Below is a small trained network, with its code and all its weights. Each question gives an input and a target symbol and asks what happens when units are switched off, that is, made to give their printed mean instead of their output.

import numpy as np


def w(rows, s, z=0):
    codes = np.array(rows[::2]) - 128.0
    scale = np.full(codes.shape[1], s)
    scale[-1] = z or s
    return codes * scale


def norm(h):
    return h / np.sqrt((h * h).mean(-1, keepdims=True) + 1e-5)


def f(y):
    return np.maximum(y, 0)


def softmax(a):
    e = np.exp(a - a.max(-1, keepdims=True))
    return e / e.sum(-1, keepdims=True)


def log_softmax(a):
    a = a - a.max(-1, keepdims=True)
    return a - np.log(np.exp(a).sum(-1, keepdims=True))


def net(x, mask):
    ids = ['αθμφψω'.index(c) for c in x.split()]
    T = len(ids)
    res = E[ids] + P[:T]
    u = 0
    for l in range(2):
        q, k, v = (norm(res) @ M[l].T for M in (Q, K, V))
        z = softmax(np.where(np.tri(T) > 0, q @ k.T / 3**0.5, -1e9)) @ v
        res = res + np.where(mask[u], z, O[l][:, -1]) @ O[l][:, :-1]
        u += 1
        y = f(norm(res) @ A[l][:, :-1].T + A[l][:, -1])
        res = res + np.where(mask[u : u + 4], y, B[l][:, -1]) @ B[l][:, :-1]
        u += 4
    return log_softmax(norm(res)[-1] @ U[:, :-1].T + U[:, -1])


Q, K, V, O, A, B = {}, {}, {}, {}, {}, {}
E = w([
[197,167,72,66,146,89,123,95,146,45,238],'α',
[250,47,124,144,161,120,202,244,227,178,120],'θ',
[183,43,245,61,53,180,194,117,157,40,137],'μ',
[78,34,73,93,119,24,70,119,148,111,39],'φ',
[73,88,253,106,229,124,36,182,112,194,234],'ψ',
[163,227,236,119,193,178,106,70,171,90,19],'ω',
],0.0005)
P = w([
[99,187,67,194,67,198,122,177,67,155,147],'0',
[135,119,148,56,151,95,170,46,209,117,135],'1',
[105,100,141,57,191,106,145,67,253,86,129],'2',
[186,105,185,104,158,68,182,78,118,156,109],'3',
[188,89,168,113,152,65,159,88,114,128,114],'4',
[177,91,178,127,146,78,149,93,134,135,113],'5',
[151,105,153,119,138,88,125,104,150,129,116],'6',
[173,104,160,97,143,76,120,126,136,106,94],'7',
[161,118,141,94,137,95,110,156,150,107,99],'8',
[142,113,130,120,156,147,69,186,168,78,116],'9',
[129,104,129,105,147,153,40,209,188,71,123],'10',
[173,85,162,64,145,105,90,148,199,77,128],'11',
[162,83,152,74,151,125,69,149,211,62,129],'12',
],0.00062)
Q[0] = w([
[55,182,131,187,165,149,153,161,10,217,206],'L0H1',
[112,150,89,195,72,123,216,99,4,184,121],'L0H1',
[109,187,96,208,65,130,207,70,4,161,110],'L0H1',
],0.0021)
K[0] = w([
[174,93,115,75,60,77,254,27,164,69,65],'L0H1',
[147,94,190,44,162,70,209,10,164,110,144],'L0H1',
[151,58,183,41,162,59,219,36,164,133,163],'L0H1',
],0.0022)
V[0] = w([
[203,167,48,119,75,101,190,73,165,70,9],'L0H1',
[247,72,162,170,145,132,225,203,201,174,131],'L0H1',
[57,12,40,131,36,66,126,207,99,171,124],'L0H1',
],0.0013)
O[0] = w([
[191,75,98,186,72,156,108,53,223,71,112,111],'L0H1',
[145,113,84,19,136,157,52,109,139,190,83,254],'L0H1',
[106,3,124,128,168,175,186,94,46,129,95,233],'L0H1',
],0.0016,0.00026)
A[0] = w([
[47,130,99,245,122,157,129,98,119,154,55,106],'L0N1',
[96,108,168,181,99,201,223,93,121,87,178,116],'L0N2',
[123,178,74,200,122,188,100,140,141,216,69,3],'L0N3',
[128,128,128,128,128,128,128,128,128,128,128,127],'L0N4',
],0.0012,0.00026)
B[0] = w([
[225,23,223,72,108,130,122,4,188,77,92,174],'L0N1',
[82,95,79,216,191,92,72,127,90,161,7,253],'L0N2',
[170,34,123,93,238,2,92,24,254,155,99,144],'L0N3',
[128,128,128,128,128,128,128,128,128,128,128,128],'L0N4',
],0.00093,0.00036)
Q[1] = w([
[165,60,210,54,176,90,34,157,215,12,128],'L1H1',
[176,40,178,46,213,81,41,183,201,80,127],'L1H1',
[171,70,217,52,179,98,35,167,223,7,142],'L1H1',
],0.0018)
K[1] = w([
[112,130,34,174,46,163,126,250,73,73,149],'L1H1',
[110,138,69,163,25,187,135,219,65,33,136],'L1H1',
[100,121,26,176,47,158,117,246,72,71,141],'L1H1',
],0.0021)
V[1] = w([
[139,106,158,7,126,90,39,65,174,99,142],'L1H1',
[93,120,226,119,108,250,139,70,59,127,53],'L1H1',
[52,163,17,103,119,113,26,128,98,192,43],'L1H1',
],0.0015)
O[1] = w([
[106,118,130,234,100,110,154,139,39,98,131,237],'L1H1',
[77,136,230,100,65,114,139,147,200,59,126,184],'L1H1',
[128,92,139,184,254,24,145,87,194,117,74,3],'L1H1',
],0.0018,0.00064)
A[1] = w([
[160,106,143,147,118,45,100,175,170,128,145,2],'L1N1',
[58,128,91,48,194,143,174,78,244,102,183,50],'L1N2',
[149,56,114,140,127,144,140,152,8,132,143,161],'L1N3',
[101,147,174,188,130,64,139,126,88,29,160,231],'L1N4',
],0.0015,0.00051)
B[1] = w([
[115,204,152,171,174,108,80,69,148,148,69,196],'L1N1',
[161,152,52,233,47,181,110,168,5,160,144,206],'L1N2',
[101,106,82,121,90,176,199,87,34,142,168,237],'L1N3',
[23,154,141,236,86,74,162,114,98,86,137,254],'L1N4',
],0.0014,0.00087)
U = w([
[171,228,33,212,84,142,121,100,69,121,212,127],'α',
[223,90,56,30,187,189,107,133,167,221,104,174],'θ',
[87,82,182,76,4,210,167,139,136,76,137,100],'μ',
[80,18,100,203,178,85,148,58,100,100,49,199],'φ',
[20,192,198,74,221,93,164,220,43,203,180,1],'ψ',
[130,234,198,156,104,84,74,128,252,86,93,148],'ω',
],0.0033,0.00076)

Each question gives the input, a string of symbols that net reads in full, and the target symbol t.
The units are the heads (3 rows each of Q, K, V and O) and the neurons (one row each of A and B). Each row of codes is followed by its name. A weight is (code - 128) times the scale printed after its matrix; where a second scale follows, it is the last column's (O, A, B and U).
mask holds one flag per unit, layer by layer, with each layer's heads first. A switched-off unit (its flag False) gives its mean, the last column of its rows in O or B, instead of its output. The means were averaged over made-up inputs and are rounded, as every weight is.
A unit's drop is (log p(t) with every unit on - log p(t) with that unit switched off) / (log p(t) with every unit on - log p(t) with every unit switched off).
The circuit of an input: a set's keep is (log p(t) with only the set's units on - log p(t) with every unit switched off) / (log p(t) with every unit on - log p(t) with every unit switched off). Starting from all 10 units, units are removed one at a time, each time the one whose removal leaves the highest keep (on an exact tie, the one counted first), for as long as the keep stays at least 0.8.
units of the circuit, in order: the units of the circuit, biggest drop first
unit that matters most: the unit with the biggest drop
top k neurons: the k neurons with the biggest drops, biggest first
top k neurons in layer l: the k neurons of layer l with the biggest drops, biggest first
drop of u: that unit's drop, to one decimal
input ω ω α, target α: units of the circuit, in order => L1N2
input μ θ φ α φ ω μ ψ ω μ φ θ, target ω: units of the circuit, in order => L1H1; L1N1; L0H1
input ω φ ω α φ ψ ω φ θ, target α: units of the circuit, in order => L1H1; L0H1
input θ ψ θ ω α φ ω α, target φ: units of the circuit, in order => L1H1; L0H1
input μ ω φ ω μ, target ω: units of the circuit, in order => L0H1; L0N2; L1H1
input φ μ θ μ μ ψ α, target μ: units of the circuit, in order => L1H1; L0H1
input α θ α φ θ ψ, target θ: units of the circuit, in order => L1H1; L0H1
input α θ ω φ ω φ θ φ μ μ, target θ: top 2 neurons => L1N4; L0N2
input μ ω φ θ θ φ α μ θ ω ω μ μ, target ω: top 2 neurons in layer 1 => L1N3; L1N1
input φ θ μ θ μ μ μ ω, target μ: top 2 neurons => L0N1; L1N1
input μ α ω θ, target ω: top 3 neurons => L1N1; L0N2; L1N3
input φ θ φ ψ μ φ α, target μ: units of the circuit, in order => L0H1; L1H1
input α ω ψ φ ψ θ φ ω, target θ: top 2 neurons in layer 1 => L1N4; L1N1
input μ ω φ ω φ ψ θ φ, target ω: unit that matters most => L1H1
input α θ μ ψ, target θ: top 2 neurons => L1N4; L0N2
input ψ φ μ, target ψ: drop of L0H1 => 1.1
input φ ω θ φ, target μ: drop of L1H1 => 0.7
input θ μ μ μ ω θ θ α φ ω φ α ψ, target φ: drop of L0H1 => 0.6
